Below are the code and all the weights of a small trained network. Each question names an input and a class and asks about switching units off, where a switched-off unit gives its printed mean instead of its output.

import numpy as np


def w(rows, s, z=0):
    codes = np.array(rows[::2]) - 128.0
    scale = np.full(codes.shape[1], s)
    scale[-1] = z or s
    return codes * scale


def f(y):
    return y / 2 * (1 + np.tanh(0.7978845608 * (y + 0.044715 * y**3)))


def log_softmax(a):
    a = a - a.max(-1, keepdims=True)
    return a - np.log(np.exp(a).sum(-1, keepdims=True))


def net(x, mask):
    res = np.array(x, float).reshape(1, 2) / 4 @ E
    y = f(res @ A[0][:, :-1].T + A[0][:, -1])
    res = res + np.where(mask, y, B[0][:, -1]) @ B[0][:, :-1]
    return log_softmax(res[-1] @ U[:, :-1].T + U[:, -1])


A, B = {}, {}
E = w([
[104,91,113,232],'x0',
[191,69,253,135],'x1',
],0.015)
A[0] = w([
[128,165,181,72,119],'n0',
[165,156,147,82,120],'n1',
[130,141,151,104,242],'n2',
[151,178,124,73,87],'n3',
[118,106,148,193,100],'n4',
[179,94,158,137,97],'n5',
[82,122,166,183,154],'n6',
[131,148,164,84,95],'n7',
[141,55,178,121,121],'n8',
[118,92,146,198,76],'n9',
[149,144,252,148,122],'n10',
[146,123,141,128,248],'n11',
],0.017,0.012)
B[0] = w([
[137,88,148,226,195],'n0',
[126,106,149,215,183],'n1',
[47,90,190,123,211],'n2',
[164,136,106,234,175],'n3',
[151,97,156,200,171],'n4',
[89,169,51,176,185],'n5',
[99,57,182,185,180],'n6',
[224,133,176,248,168],'n7',
[78,172,60,124,211],'n8',
[181,113,146,214,173],'n9',
[63,179,74,127,251],'n10',
[58,36,174,61,209],'n11',
],0.013,0.018)
U = w([
[183,66,189,213,129],'0',
[80,215,12,138,138],'1',
[75,8,235,47,254],'2',
[216,147,142,121,64],'3',
[219,111,157,85,74],'4',
],0.014,0.0071)

Each question gives the input, the list of numbers given to net, and the class t.
The units are the neurons (one row each of A and B). Each row of codes is followed by its name. A weight is (code - 128) times the scale printed after its matrix; where a second scale follows, it is the last column's (A, B and U).
mask holds one flag per neuron, in row order. A switched-off neuron (its flag False) gives its mean, the last column of its row in B, instead of its output. The means were averaged over made-up inputs and are rounded, as every weight is.
A unit's drop is (log p(t) with every unit on - log p(t) with that unit switched off) / (log p(t) with every unit on - log p(t) with every unit switched off).
most important unit: the unit with the biggest drop
top k neurons: the k neurons with the biggest drops, biggest first
drop of u: that unit's drop, to one decimal
input [-2,3], class 2: most important unit -> n11
input [-2,4], class 1: top 3 neurons -> [n10 n8 n5]
input [-3,3], class 2: top 2 neurons -> [n11 n9]
input [6,-6], class 0: top 4 neurons -> [n10 n8 n5 n6]
input [6,8], class 1: top 2 neurons -> [n10 n8]
input [-1,3], class 2: top 2 neurons -> [n11 n3]
input [-5,-3], class 0: drop of n3 -> 0.1
input [-3,6], class 1: drop of n10 -> 0.3
input [2,6], class 1: drop of n10 -> 0.1
input [2,8], class 1: drop of n10 -> 0.2
